Below are the code and all the weights of a small trained network. Each question names an input and a class and asks about switching units off, where a switched-off unit gives its printed mean instead of its output.

import numpy as np


def w(rows, s, z=0):
    codes = np.array(rows[::2]) - 128.0
    scale = np.full(codes.shape[1], s)
    scale[-1] = z or s
    return codes * scale


def norm(h):
    return h / np.sqrt((h * h).mean(-1, keepdims=True) + 1e-5)


def f(y):
    return y / 2 * (1 + np.tanh(0.7978845608 * (y + 0.044715 * y**3)))


def log_softmax(a):
    a = a - a.max(-1, keepdims=True)
    return a - np.log(np.exp(a).sum(-1, keepdims=True))


def net(x, mask):
    res = np.array(x, float).reshape(1, 7) / 4 @ E
    u = 0
    for l in range(4):
        y = f(norm(res) @ A[l][:, :-1].T + A[l][:, -1])
        res = res + np.where(mask[u : u + 8], y, B[l][:, -1]) @ B[l][:, :-1]
        u += 8
    return log_softmax(norm(res)[-1] @ U[:, :-1].T + U[:, -1])


A, B = {}, {}
E = w([
[140,89,105,57,173,179,168,179,89,118],'x0',
[172,163,154,249,147,130,75,147,250,206],'x1',
[179,61,144,86,122,37,89,112,147,222],'x2',
[84,216,201,236,188,225,47,156,112,104],'x3',
[180,107,255,53,239,99,238,23,58,177],'x4',
[95,72,114,149,144,194,114,112,31,74],'x5',
[92,99,115,135,123,110,158,139,69,215],'x6',
],0.00065)
A[0] = w([
[178,66,109,73,141,60,142,134,165,206,52],'0.n1',
[115,145,153,113,96,94,228,76,114,129,146],'0.n2',
[61,104,156,228,173,222,16,123,110,171,7],'0.n3',
[103,153,84,210,80,168,95,161,197,184,53],'0.n4',
[116,120,158,27,149,110,146,102,34,67,91],'0.n5',
[163,62,79,71,95,49,167,135,134,187,90],'0.n6',
[156,122,86,139,96,127,46,196,190,128,108],'0.n7',
[105,124,142,132,113,155,136,70,44,1,16],'0.n8',
],0.0022,0.0012)
B[0] = w([
[206,71,191,251,72,177,131,82,66,203,212],'0.n1',
[175,191,53,100,97,52,114,225,191,98,213],'0.n2',
[203,159,151,113,96,8,192,242,55,134,145],'0.n3',
[94,54,71,97,170,72,79,169,11,80,155],'0.n4',
[146,101,9,131,127,84,67,172,101,75,245],'0.n5',
[111,136,202,245,21,157,125,80,80,235,255],'0.n6',
[69,112,48,80,104,127,144,114,129,50,177],'0.n7',
[193,42,66,114,70,155,43,3,166,146,160],'0.n8',
],0.0013,0.00092)
A[1] = w([
[108,117,131,135,132,117,155,147,125,183,69],'1.n1',
[72,160,101,136,125,194,90,63,115,25,16],'1.n2',
[13,162,166,178,156,173,118,194,40,212,2],'1.n3',
[158,111,115,168,93,94,82,196,183,181,87],'1.n4',
[202,175,232,86,206,69,99,50,157,106,110],'1.n5',
[147,199,219,187,177,186,124,176,200,89,33],'1.n6',
[123,29,125,92,106,110,98,129,3,125,50],'1.n7',
[136,116,179,63,209,197,217,84,81,96,80],'1.n8',
],0.0022,0.00092)
B[1] = w([
[157,126,137,128,124,150,121,125,168,108,115],'1.n1',
[145,44,137,196,112,117,113,155,145,180,171],'1.n2',
[250,44,127,146,69,144,103,110,94,156,113],'1.n3',
[66,102,83,111,144,205,141,78,120,85,176],'1.n4',
[54,91,133,155,133,112,97,229,129,192,252],'1.n5',
[132,204,174,46,165,50,186,96,122,146,135],'1.n6',
[146,233,143,119,142,120,120,149,181,102,254],'1.n7',
[65,93,48,159,141,165,21,219,178,105,202],'1.n8',
],0.0018,0.00071)
A[2] = w([
[74,151,97,104,157,178,84,189,97,58,139],'2.n1',
[161,105,174,62,132,135,181,58,71,144,2],'2.n2',
[128,137,103,46,102,91,181,81,121,107,73],'2.n3',
[130,104,83,155,78,88,68,99,153,137,185],'2.n4',
[128,91,189,156,156,144,74,123,79,215,83],'2.n5',
[126,69,109,83,122,107,120,137,184,205,116],'2.n6',
[170,87,109,100,194,254,188,196,119,83,11],'2.n7',
[145,215,235,141,209,100,140,177,136,155,60],'2.n8',
],0.0027,0.00046)
B[2] = w([
[94,100,143,215,140,44,98,160,191,154,252],'2.n1',
[135,161,45,125,80,89,60,178,136,69,129],'2.n2',
[169,238,114,135,129,78,169,178,75,123,148],'2.n3',
[135,145,168,121,221,183,138,165,104,121,213],'2.n4',
[193,95,98,169,6,79,167,148,53,124,194],'2.n5',
[176,129,195,176,123,230,137,103,35,155,178],'2.n6',
[59,90,123,255,84,47,37,160,201,174,176],'2.n7',
[82,142,164,70,151,208,195,35,190,191,216],'2.n8',
],0.0019,0.0013)
A[3] = w([
[127,106,60,107,30,147,124,147,142,199,65],'3.n1',
[150,114,110,136,106,110,87,186,40,110,190],'3.n2',
[67,182,80,91,136,92,114,154,162,22,56],'3.n3',
[134,86,113,197,133,176,91,124,156,98,1],'3.n4',
[62,69,128,156,174,66,53,194,63,168,113],'3.n5',
[102,69,66,142,111,150,37,129,161,50,35],'3.n6',
[177,111,209,153,101,120,180,111,102,252,29],'3.n7',
[112,161,122,63,48,192,159,86,115,122,12],'3.n8',
],0.0026,0.00072)
B[3] = w([
[121,154,247,169,202,160,131,66,157,160,172],'3.n1',
[133,202,124,130,111,94,183,150,191,91,210],'3.n2',
[142,49,139,202,98,96,110,174,79,169,177],'3.n3',
[150,114,86,73,159,109,114,100,119,118,149],'3.n4',
[86,158,124,196,100,51,155,165,188,98,236],'3.n5',
[127,50,134,95,240,185,41,97,135,132,218],'3.n6',
[164,3,171,246,54,223,53,102,57,156,248],'3.n7',
[104,158,162,152,172,71,131,183,149,132,129],'3.n8',
],0.0021,0.0017)
U = w([
[247,245,7,12,13,8,246,153,5,8,101],'0',
[189,8,15,4,247,252,14,5,127,23,4],'1',
[2,30,4,242,225,3,11,252,248,10,226],'2',
[246,16,250,253,1,249,182,9,11,254,210],'3',
[19,253,245,22,251,231,248,30,247,220,67],'4',
],0.0036,0.0032)

Each question gives the input, the list of numbers given to net, and the class t.
The units are the neurons (one row each of A and B). Each row of codes is followed by its name. A weight is (code - 128) times the scale printed after its matrix; where a second scale follows, it is the last column's (A, B and U).
mask holds one flag per neuron, layer by layer. A switched-off neuron (its flag False) gives its mean, the last column of its row in B, instead of its output. The means were averaged over made-up inputs and are rounded, as every weight is.
A unit's drop is (log p(t) with every unit on - log p(t) with that unit switched off) / (log p(t) with every unit on - log p(t) with every unit switched off).
The circuit of an input: a set's keep is (log p(t) with only the set's units on - log p(t) with every unit switched off) / (log p(t) with every unit on - log p(t) with every unit switched off). Starting from the 12 units with the biggest drops (on a tie, the unit counted first), units are removed one at a time, each time the one whose removal leaves the highest keep (on an exact tie, the one counted first), for as long as the keep stays at least 0.8.
units of the circuit, in order: the units of the circuit, biggest drop first
top k neurons: the k neurons with the biggest drops, biggest first
top k neurons in layer l: the k neurons of layer l with the biggest drops, biggest first
drop when u is switched off: that unit's drop, to one decimal
input [7,2,-1,-8,2,7,2], class 2: units of the circuit, in order	[2.n7 1.n8]
input [2,5,0,-3,3,8,0], class 2: units of the circuit, in order	[1.n8 3.n5]
input [0,-3,1,5,1,-7,-3], class 4: units of the circuit, in order	[2.n8]
input [-2,-5,-1,-1,4,-5,8], class 0: top 2 neurons in layer 1	[1.n2 1.n5]
input [-6,-8,-3,2,-1,1,-6], class 1: top 3 neurons	[0.n8 3.n6 1.n2]
input [7,-2,5,-1,-4,-4,-2], class 4: top 2 neurons in layer 1	[1.n5 1.n2]
input [-2,-1,-7,4,-1,-4,0], class 4: units of the circuit, in order	[1.n6 2.n8]
input [-6,-7,6,1,-6,-1,5], class 0: top 2 neurons	[1.n8 2.n7]
input [-4,6,-5,5,3,-2,-4], class 4: units of the circuit, in order	[1.n6 2.n8]
input [-5,-4,0,1,4,1,2], class 0: units of the circuit, in order	[3.n7 2.n2]
input [-6,8,-6,8,-3,3,-6], class 4: top 3 neurons	[1.n6 2.n8 0.n5]
input [-6,4,-8,-6,5,6,3], class 0: top 2 neurons	[0.n2 3.n7]
input [-3,-6,7,5,4,0,-5], class 2: top 4 neurons in layer 0	[0.n6 0.n5 0.n1 0.n3]
input [1,-3,-1,0,2,-8,-3], class 4: units of the circuit, in order	[2.n8]
input [5,-8,6,-5,0,7,-5], class 2: top 4 neurons in layer 1	[1.n6 1.n8 1.n3 1.n7]
input [8,-1,0,-8,-7,0,6], class 3: top 2 neurons	[0.n6 3.n1]
input [8,-1,3,-7,-5,-1,6], class 3: top 2 neurons in layer 0	[0.n6 0.n1]
input [0,7,7,-7,-7,7,-1], class 1: top 2 neurons	[0.n7 1.n4]
input [8,-3,4,-6,1,3,1], class 0: top 2 neurons	[2.n2 0.n6]
input [1,-4,5,-5,2,5,3], class 0: top neuron in layer 1	[1.n7]
input [2,-6,8,0,7,4,3], class 0: top 2 neurons	[2.n2 0.n5]
input [5,-8,3,-1,-2,-5,7], class 0: top 2 neurons in layer 1	[1.n5 1.n2]
input [0,6,-1,2,0,-6,0], class 4: drop when 1.n6 is switched off	0.1
input [-8,-5,8,-3,-7,-2,7], class 3: drop when 0.n6 is switched off	0.3
input [-3,-4,4,-5,0,8,-1], class 0: drop when 2.n3 is switched off	0.1
